Below are the code and all the weights of a small trained network. Each question names an input and a class and asks about switching units off, where a switched-off unit gives its printed mean instead of its output.

import numpy as np


def w(rows, s, z=0):
    codes = np.array(rows[::2]) - 128.0
    scale = np.full(codes.shape[1], s)
    scale[-1] = z or s
    return codes * scale


def f(y):
    return np.maximum(y, 0)


def log_softmax(a):
    a = a - a.max(-1, keepdims=True)
    return a - np.log(np.exp(a).sum(-1, keepdims=True))


def net(x, mask):
    res = np.array(x, float).reshape(1, 5) / 4 @ E
    y = f(res @ A[0][:, :-1].T + A[0][:, -1])
    res = res + np.where(mask, y, B[0][:, -1]) @ B[0][:, :-1]
    return log_softmax(res[-1] @ U[:, :-1].T + U[:, -1])


A, B = {}, {}
E = w([
[113,143,87,154,4,140,56,103,108,102,161,85],'x0',
[84,142,108,139,133,128,167,116,150,85,186,160],'x1',
[159,135,110,88,120,178,191,84,130,75,101,113],'x2',
[141,215,104,195,125,124,152,181,76,118,78,137],'x3',
[91,110,155,134,103,84,72,23,94,116,175,99],'x4',
],0.013)
A[0] = w([
[201,92,110,121,64,149,150,146,172,86,23,104,177],'neuron 1',
[83,27,159,89,99,97,208,105,199,135,245,118,188],'neuron 2',
[181,132,8,199,127,197,193,127,90,73,159,165,215],'neuron 3',
[112,139,134,83,78,96,142,25,146,35,171,87,207],'neuron 4',
[105,63,109,49,178,66,158,25,164,97,124,184,251],'neuron 5',
[130,138,74,167,197,196,105,193,145,211,59,117,110],'neuron 6',
[52,143,147,148,253,157,153,186,198,178,140,234,180],'neuron 7',
[141,111,142,199,105,152,6,80,89,201,114,61,185],'neuron 8',
[104,82,90,147,101,88,130,178,209,151,178,127,189],'neuron 9',
],0.0063,0.0025)
B[0] = w([
[82,78,113,146,200,132,146,83,68,129,169,157,205],'neuron 1',
[207,157,112,153,117,96,162,93,56,242,106,1,232],'neuron 2',
[112,121,46,225,191,147,148,149,207,92,186,195,224],'neuron 3',
[6,204,139,191,46,103,209,77,222,162,252,163,239],'neuron 4',
[108,101,74,214,248,69,82,21,94,138,147,71,227],'neuron 5',
[150,109,154,143,84,116,184,90,182,82,144,97,223],'neuron 6',
[62,125,156,6,111,157,168,115,197,251,133,181,255],'neuron 7',
[139,50,60,44,91,106,141,75,136,167,111,152,253],'neuron 8',
[136,14,97,164,139,61,97,103,118,254,114,54,183],'neuron 9',
],0.0078,0.0099)
U = w([
[84,132,74,123,107,146,153,144,179,120,94,185,174],'0',
[116,176,199,111,126,234,58,213,85,81,90,54,3],'1',
[204,10,95,128,208,99,130,115,126,171,60,63,162],'2',
[132,195,80,255,143,110,158,124,135,110,177,76,135],'3',
[198,113,109,179,72,90,116,193,117,85,97,121,90],'4',
[115,133,185,23,120,186,160,101,206,139,191,166,117],'5',
],0.0074,0.0036)

Each question gives the input, the list of numbers given to net, and the class t.
The units are the neurons (one row each of A and B). Each row of codes is followed by its name. A weight is (code - 128) times the scale printed after its matrix; where a second scale follows, it is the last column's (A, B and U).
mask holds one flag per neuron, in row order. A switched-off neuron (its flag False) gives its mean, the last column of its row in B, instead of its output. The means were averaged over made-up inputs and are rounded, as every weight is.
A unit's drop is (log p(t) with every unit on - log p(t) with that unit switched off) / (log p(t) with every unit on - log p(t) with every unit switched off).
The circuit of an input: a set's keep is (log p(t) with only the set's units on - log p(t) with every unit switched off) / (log p(t) with every unit on - log p(t) with every unit switched off). Starting from all 9 units, units are removed one at a time, each time the one whose removal leaves the highest keep (on an exact tie, the one counted first), for as long as the keep stays at least 0.8.
circuit, biggest first: the units of the circuit, biggest drop first
most important unit: the unit with the biggest drop
top k neurons: the k neurons with the biggest drops, biggest first
drop when u is switched off: that unit's drop, to one decimal
input [7,0,6,-4,6], class 3: circuit, biggest first : [neuron 7]
input [7,-6,-6,4,6], class 2: top 3 neurons : [neuron 8; neuron 7; neuron 3]
input [2,-2,3,-2,3], class 3: circuit, biggest first : [neuron 7; neuron 4]
input [-8,3,0,-5,-3], class 2: top 2 neurons : [neuron 5; neuron 2]
input [0,-2,8,-2,-2], class 3: circuit, biggest first : [neuron 7; neuron 8]
input [-3,8,-4,7,-1], class 0: top 3 neurons : [neuron 7; neuron 3; neuron 4]
input [7,-5,-4,2,-7], class 2: top 4 neurons : [neuron 4; neuron 8; neuron 1; neuron 9]
input [-2,-4,-8,8,-3], class 0: top 2 neurons : [neuron 7; neuron 2]
input [7,-3,2,5,6], class 0: circuit, biggest first : [neuron 8; neuron 2]
input [-7,6,1,-6,-7], class 2: top 4 neurons : [neuron 5; neuron 2; neuron 4; neuron 9]
input [-8,8,-2,-2,7], class 2: top 4 neurons : [neuron 5; neuron 2; neuron 7; neuron 3]
input [3,7,-6,-7,1], class 2: top 2 neurons : [neuron 9; neuron 2]
input [8,-7,6,-4,2], class 5: top 2 neurons : [neuron 4; neuron 8]
input [3,0,5,-6,-1], class 3: most important unit : neuron 4
input [-2,3,-3,2,-2], class 5: top 2 neurons : [neuron 7; neuron 5]
input [-5,-8,-8,3,-1], class 5: drop when neuron 5 is switched off : 0.2
input [3,5,3,-3,6], class 3: drop when neuron 4 is switched off : 0.1
input [8,3,-8,-8,-2], class 2: drop when neuron 9 is switched off : 0.2
input [-1,7,-4,-6,-6], class 2: drop when neuron 6 is switched off : 0.0
input [-1,0,-5,8,-4], class 0: top neuron : [neuron 7]
input [-8,7,-2,-8,7], class 2: top 2 neurons : [neuron 5; neuron 2]
